Here is a tiny trained network, its code and every weight. The questions are about switching its units off for an input and a target symbol, where a switched-off unit gives its printed mean instead of its output.

import numpy as np


def w(rows, s, z=0):
    codes = np.array(rows[::2]) - 128.0
    scale = np.full(codes.shape[1], s)
    scale[-1] = z or s
    return codes * scale


def f(y):
    return np.maximum(y, 0)


def softmax(a):
    e = np.exp(a - a.max(-1, keepdims=True))
    return e / e.sum(-1, keepdims=True)


def log_softmax(a):
    a = a - a.max(-1, keepdims=True)
    return a - np.log(np.exp(a).sum(-1, keepdims=True))


def net(x, mask):
    ids = ['αβγδζηθλμξπστφψω'.index(c) for c in x.split()]
    T = len(ids)
    res = E[ids] + P[:T]
    u = 0
    for l in range(3):
        r = res
        for j in range(3):
            rows = slice(2 * j, 2 * j + 2)
            q, k, v = (r @ M[l][rows].T for M in (Q, K, V))
            z = softmax(np.where(np.tri(T) > 0, q @ k.T / 2**0.5, -1e9)) @ v
            o = O[l][rows]
            res = res + np.where(mask[u + j], z, o[:, -1]) @ o[:, :-1]
        u += 3
        y = f(res @ A[l][:, :-1].T + A[l][:, -1])
        res = res + np.where(mask[u : u + 4], y, B[l][:, -1]) @ B[l][:, :-1]
        u += 4
    return log_softmax(res[-1] @ U[:, :-1].T + U[:, -1])


Q, K, V, O, A, B = {}, {}, {}, {}, {}, {}
E = w([
[231,73,166,138],'α',
[43,158,131,62],'β',
[166,123,109,123],'γ',
[163,107,127,124],'δ',
[56,23,98,150],'ζ',
[187,63,169,118],'η',
[246,68,139,179],'θ',
[146,25,59,191],'λ',
[227,174,111,106],'μ',
[94,111,2,137],'ξ',
[132,191,80,62],'π',
[189,194,211,47],'σ',
[223,137,44,164],'τ',
[83,80,228,87],'φ',
[180,154,145,88],'ψ',
[183,36,176,137],'ω',
],0.007)
P = w([
[86,145,130,161],'0',
[218,160,21,92],'1',
[125,97,104,130],'2',
[168,91,95,66],'3',
[134,62,143,74],'4',
[148,45,153,51],'5',
[107,33,217,36],'6',
[145,3,212,38],'7',
],0.0067)
Q[0] = w([
[173,122,90,2],'L0H0',
[73,229,139,207],'L0H0',
[199,17,82,30],'L0H1',
[50,213,149,211],'L0H1',
[58,99,182,233],'L0H2',
[199,245,133,240],'L0H2',
],0.0074)
K[0] = w([
[53,15,212,142],'L0H0',
[148,164,16,184],'L0H0',
[2,216,226,13],'L0H1',
[245,47,41,194],'L0H1',
[234,195,81,86],'L0H2',
[110,232,2,192],'L0H2',
],0.0073)
V[0] = w([
[21,36,3,161],'L0H0',
[12,45,3,194],'L0H0',
[159,112,15,228],'L0H1',
[244,94,149,215],'L0H1',
[16,111,103,115],'L0H2',
[240,204,221,128],'L0H2',
],0.0066)
O[0] = w([
[245,164,215,86,217],'L0H0',
[255,172,221,103,201],'L0H0',
[224,208,189,220,65],'L0H1',
[85,119,131,247,4],'L0H1',
[231,94,210,129,181],'L0H2',
[28,123,54,163,37],'L0H2',
],0.0061,0.0037)
A[0] = w([
[142,237,93,189,195],'L0N0',
[140,190,79,100,163],'L0N1',
[180,116,60,144,47],'L0N2',
[97,3,159,116,253],'L0N3',
],0.0063,0.0029)
B[0] = w([
[189,186,62,175,139],'L0N0',
[105,146,56,169,153],'L0N1',
[3,110,163,38,136],'L0N2',
[104,13,185,84,254],'L0N3',
],0.0061)
Q[1] = w([
[79,238,53,165],'L1H0',
[220,2,84,105],'L1H0',
[70,141,195,165],'L1H1',
[44,143,111,182],'L1H1',
[143,139,40,62],'L1H2',
[99,152,111,239],'L1H2',
],0.0065)
K[1] = w([
[203,60,173,176],'L1H0',
[24,163,160,51],'L1H0',
[178,230,38,118],'L1H1',
[82,176,113,168],'L1H1',
[126,6,255,210],'L1H2',
[128,196,78,212],'L1H2',
],0.0066)
V[1] = w([
[172,81,100,200],'L1H0',
[115,217,128,164],'L1H0',
[106,190,123,87],'L1H1',
[111,1,156,95],'L1H1',
[144,48,120,175],'L1H2',
[113,196,111,81],'L1H2',
],0.0072)
O[1] = w([
[66,204,192,233,63],'L1H0',
[148,103,69,189,47],'L1H0',
[164,35,85,130,111],'L1H1',
[75,186,133,35,254],'L1H1',
[30,232,173,165,141],'L1H2',
[213,3,71,88,106],'L1H2',
],0.0069,0.0057)
A[1] = w([
[77,63,3,164,174],'L1N0',
[145,19,227,108,219],'L1N1',
[228,126,205,103,196],'L1N2',
[74,236,208,124,254],'L1N3',
],0.0058,0.0048)
B[1] = w([
[80,1,87,182,137],'L1N0',
[177,58,180,67,254],'L1N1',
[211,122,144,115,224],'L1N2',
[96,150,246,193,187],'L1N3',
],0.0063,0.012)
Q[2] = w([
[67,143,3,251],'L2H0',
[234,25,159,33],'L2H0',
[125,149,121,37],'L2H1',
[119,180,194,33],'L2H1',
[73,172,58,191],'L2H2',
[118,99,48,103],'L2H2',
],0.0042)
K[2] = w([
[163,46,13,99],'L2H0',
[114,234,177,203],'L2H0',
[193,111,156,157],'L2H1',
[226,65,143,143],'L2H1',
[183,225,170,109],'L2H2',
[119,253,107,153],'L2H2',
],0.004)
V[2] = w([
[119,20,226,28],'L2H0',
[85,168,72,2],'L2H0',
[75,75,243,48],'L2H1',
[196,159,17,171],'L2H1',
[32,65,211,13],'L2H2',
[164,140,111,231],'L2H2',
],0.0056)
O[2] = w([
[192,168,73,204,252],'L2H0',
[180,10,76,166,115],'L2H0',
[99,169,30,186,211],'L2H1',
[149,90,255,100,84],'L2H1',
[195,183,33,199,215],'L2H2',
[67,83,156,91,69],'L2H2',
],0.0064,0.016)
A[2] = w([
[96,38,54,69,240],'L2N0',
[200,81,21,245,1],'L2N1',
[148,2,165,91,180],'L2N2',
[25,54,193,176,62],'L2N3',
],0.0069,0.0047)
B[2] = w([
[77,2,61,158,166],'L2N0',
[59,180,142,13,249],'L2N1',
[196,61,50,206,151],'L2N2',
[58,32,181,43,137],'L2N3',
],0.0072,0.019)
U = w([
[19,131,127,179,239],'α',
[181,88,83,6,139],'β',
[119,90,146,174,140],'γ',
[108,113,138,181,134],'δ',
[217,249,168,174,113],'ζ',
[79,149,91,234,170],'η',
[27,132,159,65,139],'θ',
[139,197,234,62,80],'λ',
[93,52,126,155,130],'μ',
[245,88,191,102,89],'ξ',
[197,51,78,237,131],'π',
[32,87,46,163,66],'σ',
[123,65,176,81,53],'τ',
[48,206,82,120,3],'φ',
[100,87,100,211,131],'ψ',
[68,170,103,253,181],'ω',
],0.0051,0.0063)

Each question gives the input, a string of symbols that net reads in full, and the target symbol t.
The units are the heads (2 rows each of Q, K, V and O) and the neurons (one row each of A and B). Each row of codes is followed by its name. A weight is (code - 128) times the scale printed after its matrix; where a second scale follows, it is the last column's (O, A, B and U).
mask holds one flag per unit, layer by layer, with each layer's heads first. A switched-off unit (its flag False) gives its mean, the last column of its rows in O or B, instead of its output. The means were averaged over made-up inputs and are rounded, as every weight is.
A unit's drop is (log p(t) with every unit on - log p(t) with that unit switched off) / (log p(t) with every unit on - log p(t) with every unit switched off).
most important unit: the unit with the biggest drop
k most important neurons: the k neurons with the biggest drops, biggest first
k most important neurons of layer l: the k neurons of layer l with the biggest drops, biggest first
heads that matter: for each layer, one digit per head in row order, 1 if its drop is at least 0.15 and else 0, layers parted by /
input π β σ θ β β β σ, target π: 3 most important neurons -> L0N3; L2N2; L2N1
input λ θ φ β β β η π, target λ: heads that matter -> 110 / 110 / 110
input ζ β β ξ, target ζ: heads that matter -> 101 / 000 / 100
input λ φ ξ φ, target λ: 2 most important neurons of layer 0 -> L0N3; L0N0
input φ β π, target φ: most important unit -> L2N1
input ξ β φ β β β β φ, target ξ: heads that matter -> 110 / 111 / 011
input π θ ζ, target π: 4 most important neurons -> L2N1; L0N3; L2N2; L1N3
input π τ π λ, target π: 2 most important neurons -> L2N2; L2N1
input ξ ξ ζ γ, target ξ: heads that matter -> 110 / 011 / 011
input λ ζ ζ ξ ζ η, target λ: 2 most important neurons -> L0N3; L0N0
input ξ β β ξ ζ μ, target ζ: heads that matter -> 001 / 000 / 000
input ξ ζ τ λ, target ξ: 2 most important neurons -> L0N3; L2N1
input π ζ σ π β, target π: 2 most important neurons of layer 1 -> L1N1; L1N3
input ζ ζ ζ ζ β π β β, target ζ: most important unit -> L2H2
input π β σ α, target π: 2 most important neurons of layer 1 -> L1N1; L1N3
input ζ θ ξ λ β β ξ π, target ζ: 3 most important neurons -> L1N3; L2N0; L2N1
input ζ φ π θ ψ, target ζ: heads that matter -> 000 / 000 / 100
input φ β ζ ζ σ, target ζ: 2 most important neurons -> L1N3; L2N0
input ζ α β β β, target ζ: 2 most important neurons of layer 2 -> L2N0; L2N1
input ζ β β φ β β θ, target ζ: most important unit -> L2H0
input π π β ζ, target π: 2 most important neurons -> L2N1; L2N2
input ζ λ ζ ξ φ β β δ, target ζ: heads that matter -> 101 / 011 / 101
input ζ β μ, target ζ: heads that matter -> 001 / 000 / 100
input λ β θ ξ, target λ: 2 most important neurons of layer 0 -> L0N3; L0N0
input ξ β β β, target ξ: 2 most important neurons -> L2N1; L0N3
input λ β β, target λ: heads that matter -> 010 / 100 / 100
input λ φ α α ζ β λ, target λ: most important neuron of layer 2 -> L2N0
input φ σ ζ φ ζ ξ, target φ: 2 most important neurons -> L2N1; L0N3
input β β ζ, target β: 2 most important neurons -> L2N1; L1N3
input ζ β η β α, target ζ: 2 most important neurons of layer 1 -> L1N3; L1N2
